In the rows, zero is written as 128.
Each row is followed by its class; each block has classes of its own.
[ 82 141 160 141  81 118 129 132 157 109 137 158 161 137 129 129 134 170
 164 153 132 115 137 138 134 119 120 151 103 143 141 151 104 131 149 176
 127 156]  (16)
[142 133 161 153  81 108 124 103 120 128 144 135 155 158 147 119 152 180
 166 158 141  71 143 135 131 118 130 128 112 152 149 131 100 138 143 152
 132 132]  (26)
[127 130 172 145 125 133 123 121 139 110 132 174 147 140 144 130 136 154
 119 136 148  93 126 121 132 143 130 145 109 177 135 122 136 133 131 156
 145 132]  (146)
[159 136 139 176  68  87 132 141  97 122  51 128 121 141 195 122 119 108
 108 122 142  56  68 123 127 156  85 139  96 127 108  86 139 134 193 120
  85  88]  (137)
[ 97 145 150 144  93 149 124 146 152 115 141 180 139 151 135 150 149 158
 132 152 144 121 134 144 133 150 120 132 100 136 142 137 122 124 140 178
 121 141]  (16)
[100 135 174 179 115 172 112 132 148  90 170 191 144 150 120 150 138 182
 137 136 162  95 126 125 137 152 141 168 117 193 148 138  96 135 104 141
 136 165]  (177)
[124 128 165 161 110 102 149 134 146 119 164 146 159 114 152  95 132 154
  75 149 164 128 153 104 150 140 125 110 141 120  90 149 110 126 113 177
 148 148]  (60)
[176 131 116 154 124 108 171 165  98 121 102 171 146 139 123 187 113 193
 196 146 157 107 102 129  74 166 120 194  92 156 129 114 153 128 199 149
 122 148]  (146)
[ 73 128 144 117  92 132 127 160 136 121 137 193 105 135  95 159 136 113
 146 120 145 168 125 124 106 122 128  84  56 130 142 117 109 113 114 153
 138 135]  (137)
[100 112 153 128 147 142 110 150 144 104 134 177 116 136  97 151 137 113
 106 133 158 122 114  98 102 155 142 123 104 145 138 108 122 100  93 152
 146 134]  (146)
[173 114 164 193 139 141 105 136 123 107  92 194 127  69 144 165 144  95
  61 148 164  80 117 131 144 175 157 122 121 114 138  78  85  88 122 208
 133 113]  (16)
[120 136 139 155 148 113 136 130 134 109 147 128 122 113 146 138 135 116
 104 118 149 134 163 123 144 148 122 109 125 104 104 148 108 114 101 157
 133 121]  (60)
[ 85 127 110 131 113 128 157 164 135 107 150 176 117 171 104 157 145 122
 112 136 126 168 121  87  98 120 111 109 116 111 132 142 110  99 126 149
 109 133]  (60)
[149 196 157 163 200 141 136  66 132  62 158 213 104 107 148 165 113 154
 124 102 180  97 144 117 139 229 109 162 185 151  80 101 126 132  82 160
 108 151]  (138)
[ 94 102 145 134 121 145 125 178 134 111 119 167 122 134 117 166 129 102
 103 127 146 148 117 108  99 130 140 120  79 143 138 125 103  95 123 118
 136 137]  (146)
[101 108 174 170 133 145  99 149 144 112 114 177 124 126  72 180 147  85
  97 162 170 158 121 142 101 113 138 116  71 133 173  71  95  92  90 168
 157 130]  (23)
[124 152 139 135  83 135 138 118 152 142 121 139 138 153 121 138 141 162
 134 141 114 146 130 144 126 110 124 137 100 151 152 139 136 136 174 123
 129 128]  (16)
[ 76 103 169 134  98 162 153 167 161 131 144 184 103 141 115 159 130 123
 122 104 152 187 105 119  91 136 138 107 110 143 137 139 101 106  97 153
 141 156]  (177)
[107 125 167 151 100 142 134 141 140 114 152 176 154 144 126 119 140 174
 142 132 145  88 127 125 129 112 140 153  89 172 150 142 113 118 131 132
 135 150]  (146)
[103 139 145 142  83 116 134 120 139 125 139 145 153 149 141 105 137 159
 134 134 119  85 132 125 150 117 119 125 112 164 131 146 126 135 155 133
 130 132]  (137)
[114 134 167 144  93 151 118 124 140 122 149 180 139 148 116 131 141 155
 140 158 152 118 152 142 120 151 127 138 101 176 136 152  88 118  93 152
 124 157]  (138)
[ 92 100 191 144 102 148 133 154 152 119 153 240 140 147 128 161 128 188
 147 139 159  70  92  95 127 114 171 138  89 159 145 130  95  94 118 168
 119 162]  (146)
[ 92 109 130 138 114 119 149 129 135 103 121 146 140 138 113 153 126 119
 143 155 129 150 121 102  96  92 134 116  95  88 150 114 100 114 144 147
 115 120]  (23)
[110 139 173 203  73 130 165 120 157 107 149 147 137 150 122 124 136 186
 135 133 186 167 116 158  93 114 124 152  71 140 162 163  99 117 113 116
 152 156]  (177)
[119 148 164 173 123 158 132 160 151 112 144 170 135 144 138 205 133 142
 129 118 172 120 160 172 122 149 106 141  93 161 143 142 124 118 138 171
 134 161]  (23)
[ 79 103 137 134 124 136 140 160 144 115 121 139 133 140  87 155 138  90
 101 145 139 169 142 113 107 105 130 107 107 115 128 129 103  93 116 130
 146 134]  (23)
[132 111 189 157 109 139 134 149 119  99 136 189 145  99 159 132 130 134
 109 149 180 117 158 132 139 172 126 120 106 132  90 120  82 114  83 157
 113 128]  (138)
[120 120 151 138  86 134 144 149 156 158 130 174 150 136 115 142 133 158
 108 163 141 142 135 121 114 149 147 122 110 148 137 116 129 114 161 154
 141 144]  (16)
[ 83 129 131 128 114 125 135 163 143 132 148 111 110 139  88 151 140  99
  93 128 137 204 123 106 108 117 112  96 135 111 134 118 121  98 134 151
 141 134]  (60)
[174 105 107 156 142  63 109  58  92 205 130   4  64  45 127 127 110  88
 183  59 173  38 179 140  85 216 222  62 172  50 141 146  80  20  97 157
 184 167]  (26)
[108 111 125 132 119 153 146 160 137 122 118 173 117 155 100 180 141  94
 103 148 135 163 117 108  92 116 122 105 114 114 140 107 123 109 140 153
 122 121]  (23)
[122 107 127 142 108 118 150 146 129 136 121 121 135 144 124 151 142 115
  97 156 128 156 117 105  92 115 138  97 127 118 151 106  89  95 166 120
 132 124]  (26)
[101 124 167 158 111 144 151 145 154 116 155 146 145 141 121 137 139 181
 156 132 158 143 136 148 124 142 127 141  90 159 126 171  97 141 115 155
 155 156]  (177)
[124 128 148 155 130 124 125 134 138 102 131 156 131 102 142 153 128 119
 105 132 148 115 156 119 143 157 138 119 125 119  97 125 103 115 106 129
 133 128]  (16)
[158 138 119 149 165 103 141 144 162  91 149 101 131  82  98 118 119 104
  70 126 162 106 178  78 126 150 120 134 169  82  79 111 128 107  84 160
 153 132]  (23)
[121 141 160 138 110 126 134 107 123 117 141 138 140 162 125 121 148 191
 171 108 130  86 126 133 146 130 120 135  95 139 134 165 122 141 142 142
 104 119]  (60)
[ 95 102 139 147 113 141 135 154 149 127 139 148 103 148 101 166 148 107
 111 127 153 180 130 120  94 122 134  95  81 121 147 127  96  98  99 144
 155 118]  (177)
[ 94 103 136 128  92 138 149 146 123 134 130 160 128 153 103 139 142 111
 106 164 127 169 110  97  88 131 126 100 119 127 133 112  85  85 135 128
 111 134]  (138)
[132 144 147 163 153 129 109 142 139  96 148 155 113 115 145 172 129 114
 108 115 158 111 165 121 143 168 121 126 115 129 109 135 106 122  80 154
 121 125]  (60)
[133 127 136 151 140  93 144 126 132 121 140 119 141 122 139 124 127 134
 106 119 137 123 169 122 146 114 123 122 112 117 103 142 113 115 115 114
 133 110]  (60)
[ 88 129 127 145 100 126 147 167 137 110 125 136 116 164  90 181 142 112
 123 137 129 193 130  97  92 126 109 124 107 129 151 133 115  90 144 139
 120 124]  (60)
[ 80 133 143 131  92 111 137 145 134 108 135 136 117 157  97 150 143 128
 131 128 128 197 117 109 105  87 109 108  79 104 151 126 107 106 133 143
 124 122]  (60)
[121 151 159 162 107 132 131 131 139 118 151 160 142 152 116 136 146 180
 128 137 159 127 137 135 134 132 123 146  92 142 153 132 126 120 135 158
 124 131]  (60)
[ 93 126 138 121 128 125 118 140 145 104 143 141 134 122 138 131 133 122
 118 112 137  98 163 125 150 135 122 109 103 108 100 142 104 127 114 121
 112 113]  (16)
[122 125 152 151 108 133 153 124 142 140 142 158 153 152 125 132 147 156
 139 148 124 102 134 138 129  98 125 123 109 144 138 140 116 129 142 166
 137 146]  (23)
[108 105 174 133 127 134 120 164 143 100 121 170 133 116 116 160 122 113
  95 121 148 154 114 108 104 120 135 131 100 155 141  99 117 103 124 143
 148 140]  (146)
[101 126 110 132 107 134 120 150 144 104 134 192 118 143  94 160 147 104
  94 167 128 142 107  85 101 123 128 110 125  97 147  90 107  97 133 179
 116 124]  (16)
[136 142 150 143  89 130 129 130 149 131 123 177 155 141 133 139 130 158
 114 142 123 121 141 137 124 127 123 146 107 171 144 120 132 135 165 144
 130 143]  (16)
[118 119 163 155 120 105 144 138 133 105 143 131 144 107 144 131 127 134
 113 117 151 129 162 116 149 125 125 116 124 114 101 156  96 114 119 156
 133 126]  (60)
[122 122 178 165  89 148 131 156 132 111 147 131 149 141 106 143 146 189
 152 114 159 117 131 147 126 131 120 157  89 172 144 150 105 128 143 154
 149 150]  (177)
[ 81  88  90 114 132 137 174 161 112 123 127 162 126 150  99 142 153  84
 145 153 106 156 128  91  78 133 131  86 116  81 126 127 106  99 121 157
 117 122]  (23)
[137 117 143 159 155 118 142 134 128 100 122 115 136  99 136 145 130 100
 114 121 146 101 155 128 139 132 118 116 127 101  92 139  99 123 112 148
 136 123]  (23)
[114 112 115 146  96  67 164 129 151 171 114  77 101 169  71 165 127 115
 149 126 126 145 153  90 107  81 127 110 112 131 103 175 103  86 135  63
 140 108]  (60)
[103 127 172 143 101 148 114 137 176 135 147 130 127 141  87 121 136 149
 125 119 156 140 137 137 117 131 132 143 103 180 151 143 110 133 101 149
 165 150]  (177)
[ 87 119 131 134 117 136 132 155 142 112 124 176 114 138  92 168 146 108
  94 140 140 170 114 105 100 130 135 100  88  96 148  91 107  84 134 134
 122 116]  (16)
[112 114 155 147 136 131 120 134 115 106 140 137 141 113 148 127 138 114
 103 141 142 120 161 139 141 150 125 110 102 128 102 130  71  97  88 125
 125 129]  (138)
[151 138 163 147  97 121 127 134 121 131 154 188 131 159 142 163 151 184
 187 144 167  64 142 144 118 159 125 130 109 153 138 113 120 129 122 194
 124 143]  (26)
[100 151 188 159  92 133 130 127 146 120 151 168 137 151 114 140 138 181
 134 126 158 135 128 126 133 147 125 141 114 167 140 143 124 121 127 169
 138 162]  (60)
[128 114 143 152  96 114 141 155 126 137 144 158 125  99 153 132 121 127
 115 116 159  84 137 120 138 150 140  92 114 114 100 131 110 105 123 145
 131 138]  (137)
[142 100 181 172 119 120 144 146 131 126 137 133 134  93 137 133 122 141
  99 108 161 120 134 117 139 136 143 123 130 148  89 126  92 115 109 134
 166 147]  (177)
[ 84 148 161 142  86 128 134 136 154 130 143 158 122 140 113 123 138 165
 161 125 152 110 125 144 143 131 132 125  94 145 131 162 122 112 111 155
 144 154]  (137)
[ 80 133 125 121 118 144 119 148 153  98 131 161 119 142  95 167 137 105
  90 142 123 185 118 101 105 123 123 109 116 112 144 109 113 107 134 131
 124 129]  (16)
[114 154 114 112 146 121 122  78 138 104 134 137 106 147 119 167 137 110
 146 119  99 149 132  90 100 157 113  95 117 115 144  80 141 157 145 116
 107  85]  (16)
[ 98 100 126 141 112 121 150 122 129 131 140 180 132 139 111 145 128 114
 128 165 137 115 113  85 109 100 152  99 141  97 123 119  93 107 132 164
 127 147]  (23)
[105 146 134 154  96 134 130 131 127 131 154 160 134 136 128 128 141 159
 161 136 150  80 143 138 142 158 136 122 100 146 136 145 121 124 137 150
 133 140]  (137)
[ 74 120 128 137  95 129 144 166 147 132 133 187 114 145 100 157 133 110
 102 147 153 158 105 104 100 139 132  95 105 126 141 108 117  87 139 155
 137 140]  (137)
[131 122 162 138 141 126 117 122 122 104 138 140 132 105 153 128 128 118
 103 126 142 109 158 126 145 155 121 111 116 131  85 125  80 116  82 126
 120 127]  (138)

A new block, with new classes.
[140 176 108 150 119 176 148 101 167 152 168 186  87  91 113 132  83 121
 178 136 126 167 104 151 185 143 121 136 116 132 158 173  97  84  98 150
  99 149]  (209)
[141  92 136 129 133 118 147 145 128 159 116 121 150 138  89 128 151  94
 105 143 157 140 134 104 138 187 117  77 121 122 143 150 131 161 148 123
 118 146]  (115)
[ 93 114 163 115 156 131  60 185  89 138 110  86 132 171 157 168 115 159
  97 140  73  63 101 117 134  98  86 138 128 148  88 148  61 168 135 204
 118 117]  (104)
[140 130 109 130 138  94 132 133 137 150 128 112 185 112 125 125 171 101
 143 140 155 127 140 101 138 158 128 129 127 128 108 114 146 170 139 110
 113 159]  (71)
[134  91 148 120 142 111 109 158 117 137 140 107 150 137 123 121 175 116
 130 154 134  91 144 101 130 162 122 100 128 120 120 129 134 164 118 120
 116 126]  (115)
[162  81 119  84 146  75  95 147 144  68 133 131  92  95  87 115 167 142
 117  84 162 155 225  83 100 210 119 126 118 102 123  72 149 109 117 110
 141 140]  (175)
[119 168 124 164 163 182  95 161 177 120 179 140 130 105  83 125  91 132
 173 120 124 137  64 133 223  99 156 135 127 138 114 160  89 127 134 132
  85 188]  (175)
[114 120 156 139 142 165 105 124 137 135 136 140 105 134 108 111 163 190
 105 121 109 125 115 119 195 148 136 126 128 136  74 157  94 106 102 164
 104  84]  (115)
[148 107 133 158 175  86  81 153 142 152 144 130 131 112  45  55 194 125
 171 117 144 121 139 145  95  88 131 145 155 132 102  78 164 153 136 119
  73  99]  (209)
[107 129 115 111 114 122 134 120 118 123 117  93 160 114  79 124 128 124
 166 123 159 120 142 135 141 140 144  84 110 127 110 103 115 139 143 115
 111 142]  (192)
[127 193 119 133 128 156 101 115 139 152 144 195  85 137  72 137  77 205
 162 103 144 101 120 156 111 147  97 124 122 142 141 147 119  68 108 161
 154 141]  (21)
[117 142 112 173 143 132  62 139 163 102 202 119 108 143 180 133 162 183
 156  90 109 100 111 113 119  87 106 170 159 114 118  98 146  81  91 122
 129 127]  (180)
[111 153  92 117 127 162 174  96 150 137 116 143 134  98 107 118 112 135
 134 124 116 182 124 144 147 111 133 162 127 145  88 147 142 144 111 151
 131 120]  (71)
[138 107 129 141 123 128 129 123 174 141 112 168 102 124  80 124 130  93
  98 136 145 135 147 112 124 151 137 110 103 126 135 160 178 122 154 124
 145 140]  (115)
[147 147 141 129 128 118 152 100 145 173 133 110 155 105  95 113 111  92
 112 143 135 111 136 137 111 171 111 114 102 110 122 120 133 135 140 138
 162 124]  (209)
[ 76 177  88  96  63 155 187  99 107 172 136 137 182 120 126 168 117  95
 177 124 102 140 117 179 133 102 110  92 138 162 113 159 118 171 111 149
  96 163]  (104)
[166  82 151 156 145  64 118 129 146 177 193 200 100 127 176 144 104 134
 100 178 148 171 124 141 157 173 122 120 121  89 140 128  79  89 145 155
 111 122]  (192)
[123 146 132 100 128 119 130 138 111 113  82  72 165 151 105 101 114 105
 106 115 147 107 128 110  99 128 109 119 124 121 130  95 148 178 117 101
 138 138]  (174)
[ 87 176 143 153 181 151 124 103 146 163 203  18 202  72 221 144 138 146
 160 152 106  90 114 112 160 167 132 116 113 117  71 159  78 131 145 155
 173 123]  (209)
[130 123 133  90 124 130 159 101 104 111 133 112 165 125 116 132 156  97
 126 169 157 118 133 105 176 138 179 100 130 111 146 151 112 118  99 155
 141 142]  (21)
[152 168 101 142 113 122 161 111 119 163  88 119 162 141  72 146  71  77
 135 143 161 114 143 105 122 134 115 106 122 135 133 145 146 144 128 102
 148 173]  (104)
[134 106 122 107 139 120 145 157  91 155 125  81 168 119  86 124 116 103
 112 140 144  72 174 102  96 160  92 101 138 105 131 103 159 164 107 112
 162 138]  (180)
[164  77 131 129 131 120 124 147 161 150 127 133 134 119  87 132 147  88
 123 176 147 111 107 127 102 169 120 159 137 127 133 135 113 142 139 151
 121 155]  (185)
[139 128 128 110 105 117 146 130 125  91 125 137 133  96  90 127 158 120
 183 126 144 105 163  85 141 166 162 111  81 121 125 115 117 112 116  79
 110 124]  (71)
[113 102 107 152 149 124  97 130 155  95 114 111 115 140 147 130 123 112
 129 124 105 111 118 120 121  85 109 136 138 146 155 126 130 139 129 158
 131 122]  (108)
[168 120 123 113 159 142 170  98 124 135 119 157 121  90  79 111 136  81
  99 138 126 153 135 125 172 150 130 142 127 106 144 141 146 130 123 153
 161 139]  (21)
[174 111 140 113 130 116 165 102 142 135  75 151 125 114  30 109 107  72
  71 147 158 176 113 135 156 150 161 136 132 110 103 114 143 144 148 131
 149 138]  (175)
[129 128  78 158 136 140 127  72 175 122 135 149  84  65 104 138 120 126
 184 106 151 125 130 142  76 192 144 137 143 121 119 126 164  81 113 104
 180 141]  (108)
[156 130 131 117 112 104 148  96 125  97 117 104 154 106  69 113 136  45
 122 164 149 117 129  89 129 155 137 102 133 120 128  97 157 205 130  78
 158 140]  (108)
[ 95 140 115 136 133 130 140 124 183 153  96 100 175 149 100 137  99  57
 101 159 134  92 100 120 114  99 114 124 130 125 145 165 178 201 116 129
 145 163]  (174)
[131 105 167 119 141 104  37 169 131  69 155 115 101 185 159 122 116 150
 110  86 133 102 134  95 154  88 120 109  97 105 128 100 111 134  99 117
 138 136]  (155)
[114 130 140 117 138 125 134 135 143 114 128 123 156 148 112 122  89 126
 122 138 130 127 106 121 153 116 115 157 113 113 125 128 124 149  89 150
 168 133]  (155)
[108 171 125 110 110 151 186 111 151 125 155 100 187  93  91 125 130 109
 126 161 142 170  88 125 167 154 182 135 135 121  98 139 120 127 139 123
 138 166]  (175)
[157 101 103 102 146 127 167  99 120 146 159  79 142  93  93 140  84  94
 146 174 142 168 165 134 133 189 102 118 124 122 140 144 111 141 112 168
 124 111]  (185)
[117 169 172 130 128 121 122 120 107 157 128  58 181 138 149 127 119 120
  90 171 129 118  90 138 157 134 149 129 132 132  79 118  88 182 133 123
 104 100]  (174)
[125 121 120 111 153 145 115 163 120 138 140  85 126 111  58 134  86 159
 142 148 135 114 129 114 103 186  81 138 122 136 133 141 114 124 132 155
 118 131]  (185)
[137 160 163 106 150 128 109 139 128 124 190 100 156 122 141 120 131 156
  91 138 112 168 157 113 148  94 111 124 101 130  92  93 133 140 144 113
 131 113]  (201)
[141  68 154 114 168 105 198 141  97  90 153  62 204  71 231 144 157  94
 135 186 158 184 142  90 168 170 198 124 110  95 119 115  63 131 119  78
 134 108]  (201)
[144 106 100 124 136 122 117  99 164  98 116 166 150 172  94 103 105  61
 135 163 128 145  80 147 167  34 109 161 159 142 168 119 135 163  90 220
 116 155]  (108)
[ 99 121 142 137 150 156 111 125 175  98  90 110 115 153 133 171  60 155
 167 124 151  75  87 124 103 139 123 131 114 122 120 163  54 144  68 147
 161 119]  (174)
[139 133 131 107 110 126 113 151 113 105 107  92 151 167 106 105 105  97
 107 111 126 124 157 119 172  95 108 126 104 136 142 100 126 176  93 119
 118 138]  (155)
[123 163 106  99 103 106 158 116  89 128 177 108 130  88 125 155  64 103
 140 166 160 184 155 111  94 213 150 114 110 111 130 139 125 111 137 117
 153 150]  (104)
[146 107 145  92 134 105 163 151 145 117 103  95 184 125 106 155 158  49
 121 170 122 127 186  90  99  80 105 102  83 142 165 112 166 182 179  97
 146 147]  (201)
[138 176 121 109  91 134 131  61 108 128 126 124 122 137 173  84  86 140
 125 136 170 158 130 157 110 179 176 124 134 116  89 103  94 107  76 138
 169  97]  (174)
[137 118 124 122 129 120 154 122 163 124 113 135 126 128  68 125 121 104
 110 138 137 143 137 111 123 146 142 114 122 119 138 139 139 117 142 135
 157 138]  (175)
[151  90 140 132 129  99 146  91 157 158 132 130 160 131 173 161 140  80
 138 147 157 140 132 145 154 150 151 120 120 107 116 134  95 134 105 144
 160 141]  (155)
[130 103 176 135 169 117  51 168 101 152 142 151  74 132 139 127 160 201
  64 136 128 157  81 115 162 214 115 154 146 122  78 136 102 119 156 170
 104 106]  (115)
[145 149 157 127  62  87 139  87 131 147 168 130 142 107 183 151 170 131
 146 132 132 130 166 154 130 189 159 124 102 121  91  89  99 106 111  74
 134  96]  (155)
[139 140 116 139 108 119 133  97 150 147 139  73 172 116  96 148 110  71
 130 166 150 119 100 138 134 158 132 121 119 129 126 134 143 147 156 126
 120 150]  (185)
[149 139 146 123 111 121 120 111 169 130 171 176 141  98  75 129 172 116
 171 105 144 127 153 138 123 125 130  91 102 126  95  89 149 154 118  57
 120 138]  (201)
[126  87 134 136 130 104  95 135 140 110  61 132 143 204  44  86 139 110
  78 130 157  81 121  94 154  93 138 104 117 117 147 132 186 113 105 158
 117 116]  (115)
[113 127 122 148 117 144 189 103 134 176 114 137 177 130 157 126  98 106
 110 188 151 143  91 144 170 168 164 120 134 128 119 184 108 125 110 161
 143 126]  (115)
[129 112 119 118 102 117 144 101 148 143 140 117 129 106  93 152  98  84
 155 156 131 125 137 160 114 166 129  99  95 119 132 119  98 150 149 142
 143 129]  (192)
[144  72 130 112 119 112 159 138 166 148 129 140 133  98  77 135 138  81
  99 165 133 124 147 127  93 155 111 137 123 121 132 143 155 151 140 127
 125 136]  (185)
[146 121 151  94 122 158 117 161 153  65  80 145 137 142  82 125 180 117
  97  75 103 134 113 107 241  46 104 144 138 148 100 105 107 190 104 113
  59 177]  (175)
[134 156 151 131 144 119 124 109 134 129 132 132 132 125  90 146  87 114
 104 162 146 112 114 121 151 143 149 118  96 118 145 153 120 105 158 164
 166 130]  (21)
[116 108 151 179 138 124  76 122 185 128 149 104 157 190 214 159 142 133
 111 135 120 104  81 145 174  63 124 123 145 142  86 153  92 184  98 149
 103 117]  (115)
[136 177 113 141 127 128 131 102 151 159  84 117 157 116  72 121  94  82
 173 147 162 101 109 149  93 155 125 144 129 141 119 120 146 179 128 112
 147 146]  (174)
[122 103 148 105 112  93 125 115 127 138 118 157 136 148  92 113 108 132
 102 162 162  96 121 116 121 156 143  89 114  92 109 117 124 123 126 146
 172 129]  (192)
[113 175 145  93 121 122 143 133  95 136 141 111 174 161 178 128  71 180
 100 161 125 116 112 105 127 134  97 128 116 123  92 123 102 160 102 146
 170 118]  (71)
[174 147 181 151  90  65  48 110 174 130 130 153 149 221 109 117 146  91
  60 121 131  69 107  98 177 113  90 116  97 110 125  88 136 174 114 126
 158 142]  (155)
[162 114 124 143 162 106 102 104 130 129 119 140 113 147 217 160  82 127
 150 146 126 116  96 131 133 133 110 153 122 111 117 130  95 139 107 159
 170 119]  (71)
[111 148 155 105 129 114  92 148 126 101 112 105 148 164 159 100 130 123
  74 131 120  99 118  87 134 121 112 129 112 116 132 115 130 153 126 143
 145 134]  (174)
[148 143 113 147 114  53  78  65 164 105 129 157 116 121 171 147 165 112
 112 126 124 149 119 139 170 138 127 172 169 117  87  88 191 157 103 112
 125 113]  (175)
[ 97 126 111 135 159 139 181 134 123 164 153  70 192 119 252 151 135 109
 121 137  91 110 142 123  81  48  91 126 164 120 117 134 175 168 146 116
 204 139]  (180)
[136 147 136 128 119 149 142 100 135 109 116 131 164  89 100  81 135  57
 133 131 118  83 126 111 245 110 168 115  77 105 140 134 137  93 108 135
 109 145]  (209)
[147 113 133 121 137  97 103 102 171 158 174 125 186 161 143 124 148 108
 115 159 124 123  95 178  75 104 108 161 137 109 106  77 142 152 103 176
 170 129]  (201)
[122 122  99 125 141 144 132 123  98 135 130 106 123 113 129 147 101 118
 149 132 142 135 128 131 137 146 123 125 145 118 142 129 132 108 117 155
 142 132]  (180)
[148  71 115 100 153 126 144 112 142 110 150  70 112  80 146 158 150 105
 146 113 107 147 186 124  95 151  93 121 115 120 125 123 132 130 142 129
 137 112]  (185)
[104  95 113 132 144 111 110 154 168 117 114 148 121 132  32  47 162 110
 144  99 131  88 159 103  60 155 129 111 105 116 161 117 153 131 122 146
 142 108]  (174)
[156  94 147 124 133 117 125 129 144 158 118 128 171 121  69 122 125  86
 110 162 132  96  86 148 159 151  99 148 129 125 106 121 110 180 127 162
 106 138]  (185)
[100 148 121 108 128 128 143  90  96 117 150  96 147 122 149 168  87 123
 119 169 138 119 128 127 192 151 149  97 132 114 138 172 116 144  70 152
 132 115]  (21)
[134 106 160 142 140  92  73 164 194  90 169 183 150 128  77 124 206 137
 158 135  93  50  85 108 142  96  79 192 135 129 132  82 124 141 104 145
  86 147]  (108)
[119 150 145 134 113 100 125 109 138 127 160 131 137 129 148 135 119 120
 120 165 132 118 114 119 150 123 183  99 127 108 112 137 147 104 140 107
 144 123]  (175)
[143 130 142 100  99 145 142 122 123 129 133 123 112  89  60 114 131 134
 101 172 137 149 121 120 122 202 139 159 129 134  90 129 111 134 133 132
 127 111]  (185)
[132 136 103 151 116 124 172  87 131 141 127 127 143 111 163 150 134 130
 197 128 128 154 136 153 173 157 143 153 122 131 144 133 101  71  82 128
 118 104]  (155)
[125  90 131 110 123 133 167 116 129 141 124 102 147 133  96 115 137  85
  95 170 140 143 155 119 137 131 166  94 115 116 131 158 159 121 124 142
 130 114]  (115)
[103 116  96 129 129 111  66 153 143 170 136 144 124 175  96 117 100 139
  62 166 153 130 116 149  85 125 122 139 157 122 140 131 208 129  86 154
 125 143]  (201)
[ 89 144 146 135 149 164 122 168 113 133  98  96 195 137 168 111 104 169
 122  73 117  55  99 130 159 136  85  99 104 134  86 128 108 170 126 115
 152 152]  (115)
